Below are the code and all the weights of a small trained network. Each question names an input and a target symbol and asks about switching units off, where a switched-off unit gives its printed mean instead of its output.

import numpy as np


def w(rows, s, z=0):
    codes = np.array(rows[::2]) - 128.0
    scale = np.full(codes.shape[1], s)
    scale[-1] = z or s
    return codes * scale


def f(y):
    return y / 2 * (1 + np.tanh(0.7978845608 * (y + 0.044715 * y**3)))


def softmax(a):
    e = np.exp(a - a.max(-1, keepdims=True))
    return e / e.sum(-1, keepdims=True)


def log_softmax(a):
    a = a - a.max(-1, keepdims=True)
    return a - np.log(np.exp(a).sum(-1, keepdims=True))


def net(x, mask):
    ids = ['αβγζηλμπφψω'.index(c) for c in x.split()]
    T = len(ids)
    res = E[ids] + P[:T]
    u = 0
    for l in range(2):
        r = res
        for j in range(3):
            rows = slice(3 * j, 3 * j + 3)
            q, k, v = (r @ M[l][rows].T for M in (Q, K, V))
            z = softmax(np.where(np.tri(T) > 0, q @ k.T / 3**0.5, -1e9)) @ v
            o = O[l][rows]
            res = res + np.where(mask[u + j], z, o[:, -1]) @ o[:, :-1]
        u += 3
        y = f(res @ A[l][:, :-1].T + A[l][:, -1])
        res = res + np.where(mask[u : u + 4], y, B[l][:, -1]) @ B[l][:, :-1]
        u += 4
    return log_softmax(res[-1] @ U[:, :-1].T + U[:, -1])


Q, K, V, O, A, B = {}, {}, {}, {}, {}, {}
E = w([
[137,158,105,147,146],'α',
[69,93,207,206,101],'β',
[158,44,92,126,69],'γ',
[181,188,154,201,54],'ζ',
[54,80,96,168,118],'η',
[161,169,96,159,113],'λ',
[195,91,109,97,171],'μ',
[235,144,131,115,172],'π',
[156,171,98,155,134],'φ',
[204,135,216,166,129],'ψ',
[136,157,150,132,251],'ω',
],0.015)
P = w([
[178,56,43,255,223],'0',
[162,85,110,196,156],'1',
[150,102,139,174,124],'2',
[145,110,155,158,106],'3',
[134,127,169,149,91],'4',
[132,126,187,140,89],'5',
[129,134,192,138,80],'6',
[121,142,205,133,79],'7',
[121,148,222,127,73],'8',
[117,154,224,127,72],'9',
[110,165,228,124,71],'10',
],0.0062)
Q[0] = w([
[92,141,184,159,96],'L0H0',
[139,166,169,123,138],'L0H0',
[81,176,141,118,161],'L0H0',
[134,113,126,198,95],'L0H1',
[110,114,189,153,166],'L0H1',
[84,180,120,133,172],'L0H1',
[234,130,181,8,91],'L0H2',
[145,78,161,125,30],'L0H2',
[152,101,251,219,126],'L0H2',
],0.011)
K[0] = w([
[123,110,150,214,125],'L0H0',
[155,119,183,127,152],'L0H0',
[103,109,149,154,196],'L0H0',
[101,112,119,159,82],'L0H1',
[117,84,155,107,155],'L0H1',
[114,98,65,17,161],'L0H1',
[215,97,161,137,114],'L0H2',
[150,96,150,178,76],'L0H2',
[113,150,217,245,169],'L0H2',
],0.011)
V[0] = w([
[164,128,10,84,206],'L0H0',
[27,135,148,71,145],'L0H0',
[203,206,97,104,182],'L0H0',
[152,130,50,136,123],'L0H1',
[137,68,178,223,51],'L0H1',
[151,194,218,153,111],'L0H1',
[120,42,3,57,47],'L0H2',
[149,134,243,223,101],'L0H2',
[195,155,10,68,187],'L0H2',
],0.0063)
O[0] = w([
[138,146,51,102,190,110],'L0H0',
[67,87,152,60,120,21],'L0H0',
[135,254,76,94,155,106],'L0H0',
[171,138,57,164,125,142],'L0H1',
[116,147,187,240,145,254],'L0H1',
[126,156,183,112,75,138],'L0H1',
[91,25,171,88,97,74],'L0H2',
[121,180,120,202,139,252],'L0H2',
[155,146,115,3,60,59],'L0H2',
],0.0065,0.0057)
A[0] = w([
[108,53,1,53,58,252],'L0N0',
[156,93,172,152,46,111],'L0N1',
[159,218,165,140,98,190],'L0N2',
[38,28,218,114,36,52],'L0N3',
],0.0059,0.0037)
B[0] = w([
[129,11,108,134,92,170],'L0N0',
[130,173,158,126,140,202],'L0N1',
[161,111,189,141,113,255],'L0N2',
[125,172,164,51,87,182],'L0N3',
],0.012,0.0055)
Q[1] = w([
[159,122,188,99,15],'L1H0',
[140,121,159,77,161],'L1H0',
[112,136,73,171,123],'L1H0',
[69,131,128,103,198],'L1H1',
[166,28,152,92,132],'L1H1',
[190,61,129,150,123],'L1H1',
[168,133,223,232,104],'L1H2',
[88,138,68,1,118],'L1H2',
[62,116,98,84,80],'L1H2',
],0.0094)
K[1] = w([
[98,115,148,158,147],'L1H0',
[130,110,137,142,94],'L1H0',
[154,136,94,105,181],'L1H0',
[159,115,79,85,170],'L1H1',
[171,99,135,131,118],'L1H1',
[147,92,165,149,112],'L1H1',
[142,136,250,173,91],'L1H2',
[126,103,4,52,128],'L1H2',
[103,70,28,127,104],'L1H2',
],0.012)
V[1] = w([
[132,134,86,129,203],'L1H0',
[97,111,148,134,116],'L1H0',
[126,150,131,149,102],'L1H0',
[120,150,108,139,44],'L1H1',
[104,113,198,89,50],'L1H1',
[120,153,214,176,155],'L1H1',
[24,132,86,145,21],'L1H2',
[38,131,112,101,254],'L1H2',
[192,96,68,33,70],'L1H2',
],0.0089)
O[1] = w([
[101,67,140,189,163,119],'L1H0',
[151,172,93,125,95,128],'L1H0',
[124,117,160,112,106,141],'L1H0',
[126,104,117,159,164,135],'L1H1',
[136,105,12,98,177,129],'L1H1',
[68,132,149,101,155,207],'L1H1',
[2,124,181,63,99,93],'L1H2',
[15,194,78,119,228,49],'L1H2',
[121,170,27,128,71,1],'L1H2',
],0.0061,0.025)
A[1] = w([
[167,254,137,61,137,148],'L1N0',
[171,90,53,55,169,251],'L1N1',
[134,123,182,125,93,210],'L1N2',
[165,144,92,97,144,191],'L1N3',
],0.0084,0.0025)
B[1] = w([
[157,139,253,112,110,139],'L1N0',
[153,109,117,46,213,154],'L1N1',
[133,114,154,103,120,250],'L1N2',
[228,162,131,83,123,138],'L1N3',
],0.013,0.016)
U = w([
[109,165,104,174,137,131],'α',
[58,118,177,57,203,93],'β',
[110,82,109,74,63,74],'γ',
[139,133,188,57,38,156],'ζ',
[43,142,98,174,95,240],'η',
[112,180,110,169,77,142],'λ',
[116,126,107,83,201,46],'μ',
[165,201,131,83,108,1],'π',
[113,181,109,168,103,133],'φ',
[154,73,118,213,209,202],'ψ',
[100,254,134,132,163,116],'ω',
],0.0063,0.0067)

Each question gives the input, a string of symbols that net reads in full, and the target symbol t.
The units are the heads (3 rows each of Q, K, V and O) and the neurons (one row each of A and B). Each row of codes is followed by its name. A weight is (code - 128) times the scale printed after its matrix; where a second scale follows, it is the last column's (O, A, B and U).
mask holds one flag per unit, layer by layer, with each layer's heads first. A switched-off unit (its flag False) gives its mean, the last column of its rows in O or B, instead of its output. The means were averaged over made-up inputs and are rounded, as every weight is.
A unit's drop is (log p(t) with every unit on - log p(t) with that unit switched off) / (log p(t) with every unit on - log p(t) with every unit switched off).
The circuit of an input: a set's keep is (log p(t) with only the set's units on - log p(t) with every unit switched off) / (log p(t) with every unit on - log p(t) with every unit switched off). Starting from the 12 units with the biggest drops (on a tie, the unit counted first), units are removed one at a time, each time the one whose removal leaves the highest keep (on an exact tie, the one counted first), for as long as the keep stays at least 0.8.
units of the circuit, in order: the units of the circuit, biggest drop first
most important unit: the unit with the biggest drop
k most important neurons: the k neurons with the biggest drops, biggest first
top k neurons in layer l: the k neurons of layer l with the biggest drops, biggest first
drop when u is switched off: that unit's drop, to one decimal
input π φ λ φ λ λ π π γ ω ω, target ω: top neuron in layer 1	[L1N2]
input γ γ γ γ ω β λ, target β: units of the circuit, in order	[L1H2; L0H2]
input ζ η γ η, target ζ: 3 most important neurons	[L0N3; L1N2; L1N1]
input γ π η β β ψ π ω γ, target ψ: units of the circuit, in order	[L0H2; L1H2]
input γ γ γ, target γ: units of the circuit, in order	[L0H2; L1H2; L0N0; L1H1]
input γ γ ω π λ π, target π: 2 most important neurons	[L1N3; L0N0]
input η β γ π, target β: units of the circuit, in order	[L1H2; L0H2]
input π π ω β φ ψ β β μ, target β: units of the circuit, in order	[L1H2; L0H2; L0H1]
input β λ γ η γ η, target β: units of the circuit, in order	[L1H2; L0H2; L0N2]
input ω γ γ μ γ η γ γ γ ζ, target ψ: top 2 neurons in layer 1	[L1N0; L1N3]
input α γ γ, target γ: top 2 neurons in layer 0	[L0N0; L0N2]
input π μ η, target η: units of the circuit, in order	[L1H2; L0H2; L0N2; L1N1]
input γ ω π, target π: units of the circuit, in order	[L0H2; L1H2; L1N3; L0H0]
input η β γ γ α, target β: most important unit	L1H2
input π η μ φ γ μ μ ζ γ π ω, target ζ: units of the circuit, in order	[L1H1; L1H2]
input γ α η β β φ γ ψ, target ψ: top 2 neurons in layer 0	[L0N2; L0N3]
input π β π γ φ γ α ψ γ π β, target β: units of the circuit, in order	[L0H2; L0H0; L1H2; L1H1]
input ζ π ω, target ζ: units of the circuit, in order	[L1H1; L0H2; L0H0; L1N0]
input γ π β ζ γ ω π η γ γ ψ, target ψ: top 2 neurons in layer 0	[L0N3; L0N2]
input ζ π φ μ ζ π φ β ω, target β: units of the circuit, in order	[L1H2]
input γ π γ ω, target ω: 2 most important neurons	[L0N0; L1N0]
input φ π γ η γ γ β, target β: 2 most important neurons	[L0N3; L1N2]
input ψ γ γ μ β γ γ, target β: drop when L1H1 is switched off	0.3
input π γ η γ π β γ β β γ φ, target β: drop when L1H2 is switched off	0.9
input ψ β γ η ω λ β γ π π, target β: drop when L0N2 is switched off	-0.1
input γ ψ γ γ β ω η β π λ, target β: drop when L1N3 is switched off	0.0
input γ π γ π γ β π ω, target β: most important neuron	[L0N0]
